Each row has a name. After each piece below comes the name of the row it's from, unless a question asks for something else. Each question is about the rows just above it. Places in a row count from 0.

K_134: [ 95 109 100 108 106 111 102 114 100  79  60 109 107  79  96  88  84 100
 110 107 114 113 115  72 106 119  66 121 106 109  90 110  81  89  80 104
 113  96 110 116  96 114 106  97  83 100 123  92 104  82  94 105  99 106
 111 102  98 107]
K_94: [104 102  90 114 108 127 103 103  79  60 100 105 124  79 103  86  91  96
 118 100 105 121 128  61  98 121  60 124  98 108  97 117  84  91  94 100
 126  84 116 131  76 105 118  82  87 111 131  94 109  89  94  96 107 108
 105  95  98 124]
K_127: [133 116 102  94  92 102 126 111  72 134  80 107 105 139 105  55 130 104
 133 114 118 104 122 124 127 108 137 118 111 100 127 101 134 129 143 129
 112 133 101 117  69 127 123 118 137  77 128  58 129  41 133 119  75 121
  98  96 111 119]
[100  60  79] is which row, read backwards? -> K_94
Number of entries in [104 102  90 114 108 127 103 103  79  60 100 105 124  79 103  86  91  96
 118 100 105 121 128  61  98 121  60 124  98 108  97 117  84  91  94 100
 126  84 116 131  76 105 118  82  87 111 131  94 109  89  94  96 107 108
 105  95  98 124]: -> 58

K_15: [ 74 120 109 116 161 167 165]
K_236: [128 128 128 128 128 128 128]
K_186: [123 184 108 103 105 133  37]
K_137: [160 217 135 171  93 121 152]
One entry of K_236 was changed: [129 128 128 128 128 128 128]. Where, and from what? -> 0, [128]
Count the entries of [ 74 120 109 116 161 167 165]: -> 7
Count the entries of [128 128 128 128]: -> 4

K_746: [116 105 165 167 114  90 124  78 125 168  63 139 117 147 112  94 179 111
  94 107 129  66 117 127 171]
K_22: [173 126 119 122 114  80 159 105 154  85 144 146 117 144 175 125 134 134
  70 135 123  53 132  97  94]
K_477: [138 104 141 146 136 134 143 110 211 133 131  81 123  96 146 145 134 147
  90 112 126 118 186 195 151]
K_897: [116 105 165 167 114  90 124  78 125 168  63 139 117 147 112  94 179  92
  85 104 127  86  98 125 182]
K_28: [114 143 118 111 156 147 136 133 120 141 122  78 142 109 127 128 117 146
  86 110  82  87 192 148  95]
K_606: [130 148 172 142 129 113  94 131 131 187 120 125 144 139 137  84 157  89
 122 113  82 110  82 106 178]
K_85: [165 131 148 111 147  82 153  99 168  85 126 133 138 161 133  95 122 109
 117 120 113  38  83  98 110]
K_336: [131 142 163 137 133 142 102 167 152 211 132 124 157 133 182  84 112 163
  67 120 115 141 123 130 100]
K_645: [171 130 123 170 145 130 144 122 212 133 147  82 134  96 149 146 117 128
  86 102 110 150  93 188 131]
K_760: [138 133 157 141 124 133  95 161 156 213 123 115 151 129 183  93 112 170
  67 121 113 149 118 122 122]
K_986: [127 103 146 157 138  90 128  60 127 101  61 137 155 159  98  88 151 118
 119 109 122  40 117 120 146]
Number of entries in [130 148 172 142 129 113  94 131 131 187 120 125]: -> 12
Which row holds [159 155 137  61 101 127  60 128  90 138 157] read backwards? -> K_986
Where does [131 142 163 137 133 142 101 167 152 211 132 124 157 133 182  84 112 163
  67 120 115 141 123 130 100] differ from K_336, and what was there? -> 6, [102]
How many entries does [171 130 123 170 145 130 144 122 212 133 147  82 134  96 149 146 117 128
  86 102 110 150  93 188 131] have? -> 25
[146 149  96 134] is which row, read backwards? -> K_645
Changed K_760: [139 133 157 141 124 133  95 161 156 213 123 115 151 129 183  93 112 170
  67 121 113 149 118 122 122]. Place and old value: -> 0, [138]
Which row holds this, read backwards? [ 86 128 117 146] -> K_645

K_181: [131 127 143 161  60 140 176]
K_147: [122 138 102 102 139 128 117]
K_882: [ 92 120 102 102  84 156 126]
K_780: [ 92 120 130 133 148 115 123]
K_761: [110 133 139 139 162 136 199]
K_520: [130 120 133 148  92 164 163]
Changed K_147: [122 139 102 102 139 128 117]. Place and old value: -> 1, [138]
[ 92 148 133 120 130] is which row, read backwards? -> K_520
Where do [ 92 120 130 133 148 115 123] appear? -> K_780
Count the entries of [130 120 133 148]: -> 4
Which row holds [123 115 148 133 130 120] read backwards? -> K_780
Which row holds this, read backwards? [126 156  84 102 102 120] -> K_882

K_565: [198 186 160 190  87]
K_915: [106 106 124 144 124]
K_270: [106 106 124 144 138]
K_650: [106 106 124  96 160]
Count the entries of [106]: -> 1
One entry of K_270 was changed: [107 106 124 144 138]. Where, and from what? -> 0, [106]
How many entries does [106 106 124] have? -> 3
[106 106 124 144 138] -> K_270
How many entries does [106 106 124  96] have? -> 4
Which row holds [ 87 190 160 186] read backwards? -> K_565
Number of entries in [106 106 124  96 160]: -> 5

K_74: [149 110  92  70]
K_633: [167 155 194 181]
K_718: [144 151 119  67]
K_428: [168 145 180 167]
K_715: [149 140 129  97]
K_798: [139 152 137  94]
K_478: [147 104  91  70]
K_526: [146 155 186 202]
K_927: [ 98 158 172 199]
K_975: [136 104  84  73]
K_913: [129 121 100  83]
Where does [168 146 180 167] differ from K_428, and what was there? -> 1, [145]
How many entries does [144 151 119] have? -> 3
One entry of K_798 was changed: [139 152 137  95]. Where, and from what? -> 3, [94]
Which row holds [ 83 100 121] read backwards? -> K_913
Count the entries of [149 140 129]: -> 3
Where does [147 104  91  71] differ from K_478, and what was there? -> 3, [70]
Changed K_478: [147 105  91  70]. Place and old value: -> 1, [104]

K_130: [147  87 166 130 131 112 137]
K_66: [ 84 166 110  57 153  99  90]
K_472: [158 156 122  75 157  99 105]
K_679: [137 130 129 132 128 133 130]
One entry of K_472 was changed: [158 156 122  75 158  99 105]. Where, and from what? -> 4, [157]
Which row holds this, read backwards? [ 99 157  75] -> K_472
One entry of K_66 was changed: [ 84 166 110  57 152  99  90]. Where, and from what? -> 4, [153]
How many entries does [ 84 166 110  57 153] have? -> 5
[166  87] is which row, read backwards? -> K_130
Changed K_679: [137 130 129 132 128 132 130]. Place and old value: -> 5, [133]

K_615: [ 38  83  73  83  52  76 154  93 161  56  57  78 115  96 135]
K_639: [162 195  62 213 115  89 140  43 159  95 121 183 205 103 134]
K_102: [149 106 205  98 157 189 183 201 168 164 146 154  98 152 112]
K_473: [ 38  83  73  83  52  76 154  93 161  98 164 152 154 112 146]
How many entries does [162 195  62 213 115  89 140  43 159  95 121 183 205 103] have? -> 14
Changed K_473: [ 38  83  73  83  53  76 154  93 161  98 164 152 154 112 146]. Place and old value: -> 4, [52]
Where does [162 195  62 213 115  89 140  43 160  95 121 183 205 103 134] differ from K_639, and what was there? -> 8, [159]
Which row holds [112 152  98 154 146 164] read backwards? -> K_102

K_532: [150  55 168 114]
K_685: [127  65 146 123]
K_58: [ 55 168 150 122]
Which row holds this, read backwards? [168  55 150] -> K_532
Changed K_58: [ 55 168 149 122]. Place and old value: -> 2, [150]
Where does [ 54 168 150 122] differ from K_58, and what was there? -> 0, [55]

K_887: [136 128 168 128 159 130 144 124 161 139 126 110]
K_265: [144 131 128  91 127 103 103 129 153 145 138 110]
K_419: [215  76 157 102 137 102 132  69 186 217  87  91]
K_698: [131 136 124 141 121 130 152 135 119 128 140 126]
K_384: [ 91 158 146 144 148 141 151 158 122  90 155 128]
K_921: [141 141 116 154 112 133 155 135 125 140 143 131]
One entry of K_887 was changed: [136 128 168 127 159 130 144 124 161 139 126 110]. Where, and from what? -> 3, [128]
How many entries does [ 91 158 146 144 148 141 151 158 122  90 155 128] have? -> 12
How many entries does [136 128 168 128 159 130 144 124 161 139 126 110] have? -> 12
Where does [136 128 168 128 158 130 144 124 161 139 126 110] differ from K_887, and what was there? -> 4, [159]
Count the entries of [144 131 128  91 127 103 103 129 153 145 138 110]: -> 12

